Below are the code and all the weights of a small trained network. Each question names an input and a target symbol and asks about switching units off, where a switched-off unit gives its printed mean instead of its output.

import numpy as np


def w(rows, s, z=0):
    codes = np.array(rows[::2]) - 128.0
    scale = np.full(codes.shape[1], s)
    scale[-1] = z or s
    return codes * scale


def f(y):
    return np.maximum(y, 0)


def softmax(a):
    e = np.exp(a - a.max(-1, keepdims=True))
    return e / e.sum(-1, keepdims=True)


def log_softmax(a):
    a = a - a.max(-1, keepdims=True)
    return a - np.log(np.exp(a).sum(-1, keepdims=True))


def net(x, mask):
    ids = ['βγδεζηλμπψω'.index(c) for c in x.split()]
    T = len(ids)
    res = E[ids] + P[:T]
    u = 0
    for l in range(2):
        r = res
        for j in range(3):
            rows = slice(3 * j, 3 * j + 3)
            q, k, v = (r @ M[l][rows].T for M in (Q, K, V))
            z = softmax(np.where(np.tri(T) > 0, q @ k.T / 3**0.5, -1e9)) @ v
            o = O[l][rows]
            res = res + np.where(mask[u + j], z, o[:, -1]) @ o[:, :-1]
        u += 3
        y = f(res @ A[l][:, :-1].T + A[l][:, -1])
        res = res + np.where(mask[u : u + 4], y, B[l][:, -1]) @ B[l][:, :-1]
        u += 4
    return log_softmax(res[-1] @ U[:, :-1].T + U[:, -1])


Q, K, V, O, A, B = {}, {}, {}, {}, {}, {}
E = w([
[111,63,143,189,84,127,181,163,177,179],'β',
[184,196,221,107,83,152,78,150,182,175],'γ',
[133,161,219,188,197,82,133,80,175,76],'δ',
[155,174,168,96,67,47,99,52,85,79],'ε',
[88,142,181,80,142,160,118,101,92,194],'ζ',
[225,105,139,78,132,89,187,132,106,99],'η',
[170,166,95,219,94,28,127,166,143,113],'λ',
[143,107,171,221,95,102,78,121,103,190],'μ',
[84,177,88,67,148,76,78,142,173,171],'π',
[158,74,38,78,179,109,204,169,107,134],'ψ',
[160,98,31,157,92,249,149,49,183,107],'ω',
],0.018)
P = w([
[74,31,216,51,98,25,148,152,223,115],'0',
[118,61,199,80,128,58,153,108,174,156],'1',
[125,103,170,84,126,86,156,104,154,172],'2',
[125,137,157,96,153,115,153,98,123,168],'3',
[136,178,148,105,179,134,156,115,86,162],'4',
[146,211,143,113,196,150,163,126,44,139],'5',
[147,245,163,122,240,186,169,138,2,119],'6',
],0.0077)
Q[0] = w([
[135,217,177,173,155,64,100,90,150,183],'L0H0',
[117,110,145,142,149,58,219,70,110,155],'L0H0',
[195,110,75,116,153,220,130,163,221,4],'L0H0',
[143,97,124,2,109,133,209,51,150,51],'L0H1',
[67,115,76,188,76,156,190,148,114,12],'L0H1',
[61,122,142,98,136,157,75,171,242,43],'L0H1',
[173,115,155,158,59,108,103,127,151,31],'L0H2',
[129,153,175,153,124,80,171,114,186,134],'L0H2',
[196,103,225,98,66,101,168,135,126,147],'L0H2',
],0.0092)
K[0] = w([
[90,181,7,176,83,192,144,56,135,117],'L0H0',
[184,215,78,137,133,170,97,184,179,150],'L0H0',
[50,69,149,111,108,34,51,180,35,146],'L0H0',
[155,184,39,98,142,254,119,87,202,102],'L0H1',
[54,71,88,85,98,111,136,145,240,6],'L0H1',
[113,210,108,42,135,97,166,194,88,98],'L0H1',
[95,91,202,103,154,93,140,213,96,135],'L0H2',
[163,232,97,130,167,96,137,144,49,188],'L0H2',
[127,236,125,146,228,81,181,122,139,163],'L0H2',
],0.0089)
V[0] = w([
[138,168,52,153,170,155,140,88,214,74],'L0H0',
[32,175,71,172,165,3,219,181,116,152],'L0H0',
[85,170,208,155,235,131,95,183,96,61],'L0H0',
[28,98,141,65,29,98,246,108,170,179],'L0H1',
[131,200,102,106,101,109,153,154,242,190],'L0H1',
[113,186,137,112,184,60,196,214,168,130],'L0H1',
[119,196,186,89,99,108,124,248,74,114],'L0H2',
[61,104,81,35,128,41,93,144,55,200],'L0H2',
[228,139,51,110,25,122,77,153,186,178],'L0H2',
],0.0047)
O[0] = w([
[136,203,52,95,62,173,221,196,108,111,79],'L0H0',
[185,184,25,99,130,9,161,79,187,233,83],'L0H0',
[133,160,118,170,147,86,174,43,86,222,132],'L0H0',
[73,188,112,32,170,75,175,122,79,111,245],'L0H1',
[176,178,129,95,207,164,97,165,98,56,245],'L0H1',
[189,174,12,67,154,158,80,83,133,177,158],'L0H1',
[75,51,70,187,197,162,89,109,129,178,140],'L0H2',
[81,152,87,29,167,129,90,127,219,133,11],'L0H2',
[143,114,121,102,212,54,2,174,150,105,2],'L0H2',
],0.0054,0.0021)
A[0] = w([
[180,125,150,66,115,159,187,153,176,56,54],'L0N0',
[69,25,109,205,217,137,217,200,253,171,2],'L0N1',
[127,24,107,190,222,159,153,41,234,186,119],'L0N2',
[72,96,111,149,46,23,89,108,149,143,39],'L0N3',
],0.0056,0.0048)
B[0] = w([
[138,109,120,160,146,107,66,138,92,192,187],'L0N0',
[126,131,85,86,36,112,92,128,90,1,158],'L0N1',
[98,120,139,127,93,130,185,214,164,106,253],'L0N2',
[170,112,58,195,130,111,53,117,170,154,181],'L0N3',
],0.0088,0.0035)
Q[1] = w([
[203,169,164,100,72,114,129,183,112,162],'L1H0',
[56,88,36,140,129,90,104,128,53,107],'L1H0',
[112,165,45,132,52,248,51,115,64,141],'L1H0',
[142,73,25,125,112,78,181,121,100,36],'L1H1',
[191,176,231,147,163,123,171,64,181,43],'L1H1',
[171,117,134,4,152,183,173,94,89,125],'L1H1',
[129,104,56,109,33,145,50,75,74,137],'L1H2',
[125,107,87,120,139,213,174,251,139,192],'L1H2',
[114,60,53,148,173,112,134,134,84,134],'L1H2',
],0.011)
K[1] = w([
[146,126,140,125,151,182,76,186,88,69],'L1H0',
[119,155,115,73,110,48,99,119,174,153],'L1H0',
[68,117,189,110,153,30,75,195,93,108],'L1H0',
[184,96,23,143,119,110,161,138,108,5],'L1H1',
[158,179,166,170,125,161,165,43,66,133],'L1H1',
[121,117,116,20,152,153,149,102,84,105],'L1H1',
[76,99,149,93,93,92,68,152,169,149],'L1H2',
[74,139,96,132,147,197,146,224,149,145],'L1H2',
[117,104,86,116,117,117,153,123,163,182],'L1H2',
],0.014)
V[1] = w([
[177,100,125,140,244,81,122,93,47,114],'L1H0',
[2,132,82,163,144,122,126,167,143,103],'L1H0',
[112,238,164,160,184,149,136,92,173,62],'L1H0',
[106,126,186,196,63,139,155,171,116,105],'L1H1',
[202,84,122,89,15,98,111,145,150,152],'L1H1',
[101,116,143,97,127,69,138,107,236,52],'L1H1',
[127,174,125,118,67,105,159,97,29,147],'L1H2',
[150,16,144,149,142,127,131,169,108,112],'L1H2',
[136,108,167,107,68,65,163,164,225,205],'L1H2',
],0.0072)
O[1] = w([
[143,128,133,171,173,166,186,75,189,236,157],'L1H0',
[141,142,135,110,89,88,165,65,161,3,2],'L1H0',
[76,195,99,194,101,193,97,117,122,100,197],'L1H0',
[187,143,96,109,173,84,132,125,191,87,193],'L1H1',
[154,163,183,149,134,196,51,93,149,131,161],'L1H1',
[216,118,72,179,167,214,137,68,93,92,178],'L1H1',
[135,53,98,122,186,150,65,92,107,105,154],'L1H2',
[118,169,120,70,128,136,151,141,83,237,115],'L1H2',
[57,142,137,167,199,113,189,194,116,111,251],'L1H2',
],0.0079,0.005)
A[1] = w([
[205,196,136,46,8,138,52,139,154,163,6],'L1N0',
[64,16,79,192,1,213,151,179,190,163,94],'L1N1',
[49,83,217,135,145,34,122,54,216,143,52],'L1N2',
[77,59,23,61,87,168,190,158,38,133,4],'L1N3',
],0.0065,0.0034)
B[1] = w([
[121,73,71,167,162,105,185,91,113,71,219],'L1N0',
[160,48,88,47,146,35,109,169,111,17,178],'L1N1',
[111,81,163,78,35,163,119,94,184,159,255],'L1N2',
[250,228,145,106,22,133,106,53,189,147,183],'L1N3',
],0.011,0.0039)
U = w([
[125,102,107,74,138,51,165,213,82,64,254],'β',
[137,241,251,118,153,194,54,219,89,97,131],'γ',
[110,174,153,216,94,179,244,99,67,122,133],'δ',
[137,81,135,152,155,159,45,29,145,121,101],'ε',
[30,125,154,69,101,163,176,106,115,148,158],'ζ',
[137,81,137,105,213,140,167,134,86,184,86],'η',
[143,156,58,178,171,2,84,145,156,159,96],'λ',
[147,85,193,167,89,44,107,147,189,150,74],'μ',
[38,201,40,43,229,113,81,125,201,137,174],'π',
[179,164,116,79,148,81,153,100,201,152,48],'ψ',
[123,129,122,130,128,148,141,150,123,129,65],'ω',
],0.0063,0.006)

Each question gives the input, a string of symbols that net reads in full, and the target symbol t.
The units are the heads (3 rows each of Q, K, V and O) and the neurons (one row each of A and B). Each row of codes is followed by its name. A weight is (code - 128) times the scale printed after its matrix; where a second scale follows, it is the last column's (O, A, B and U).
mask holds one flag per unit, layer by layer, with each layer's heads first. A switched-off unit (its flag False) gives its mean, the last column of its rows in O or B, instead of its output. The means were averaged over made-up inputs and are rounded, as every weight is.
A unit's drop is (log p(t) with every unit on - log p(t) with that unit switched off) / (log p(t) with every unit on - log p(t) with every unit switched off).
The circuit of an input: a set's keep is (log p(t) with only the set's units on - log p(t) with every unit switched off) / (log p(t) with every unit on - log p(t) with every unit switched off). Starting from the 12 units with the biggest drops (on a tie, the unit counted first), units are removed one at a time, each time the one whose removal leaves the highest keep (on an exact tie, the one counted first), for as long as the keep stays at least 0.8.
circuit, biggest first: the units of the circuit, biggest drop first
most important unit: the unit with the biggest drop
top k neurons: the k neurons with the biggest drops, biggest first
which heads matter: for each layer, one digit per head in row order, 1 if its drop is at least 0.15 and else 0, layers parted by /
input β ε γ ω, target β: which heads matter => 010 / 000
input β ζ ω δ, target β: circuit, biggest first => L1H0; L0N2
input γ δ γ ε δ ω μ, target β: most important unit => L0H0
input δ γ ε γ δ, target γ: which heads matter => 101 / 100
input π γ ε δ ε δ, target ε: circuit, biggest first => L1H2; L0N2
input δ ε δ ζ, target ζ: circuit, biggest first => L1H1; L1N2; L0H0
input ψ γ δ ζ ψ δ, target ζ: circuit, biggest first => L1H1; L1N2; L0H2; L0N2
input γ γ ε β δ ω β, target γ: top 2 neurons => L1N3; L1N0
input δ δ γ μ, target μ: circuit, biggest first => L1H1; L0H1; L1N2
input λ ε π η δ ζ δ, target ζ: circuit, biggest first => L1H1; L0H0; L0N2; L1N2
input ζ ζ δ ε ε μ ψ, target ψ: circuit, biggest first => L1N3; L1H2
input ω β γ δ β ζ, target β: which heads matter => 101 / 011
input ζ ε δ β ω π, target β: which heads matter => 001 / 101
input ψ δ δ μ γ ε γ, target ε: circuit, biggest first => L1H2; L0H0
input ω μ ε, target β: most important unit => L0H0
input ω η ζ, target β: circuit, biggest first => L0H2; L0H0; L1N0; L1H0
input ε ε ε ω δ, target β: which heads matter => 001 / 110
input ω δ λ δ β, target β: which heads matter => 000 / 000
input π ε δ μ ε μ δ, target μ: which heads matter => 110 / 010
input δ ε γ δ, target ε: top 2 neurons => L1N2; L0N2
input ε δ η μ δ, target η: circuit, biggest first => L1H0; L0H2; L1H2; L0N2
input δ δ ε ζ, target ζ: most important unit => L1H1
input μ ε ε μ, target ε: which heads matter => 100 / 010
input π δ ε λ ω γ, target β: which heads matter => 100 / 011
input δ ψ δ μ γ δ, target μ: which heads matter => 101 / 110
input μ δ π μ β ω γ, target β: circuit, biggest first => L1N0; L1H1; L1H2; L0H0
input δ η ζ β ω δ π, target β: which heads matter => 001 / 001
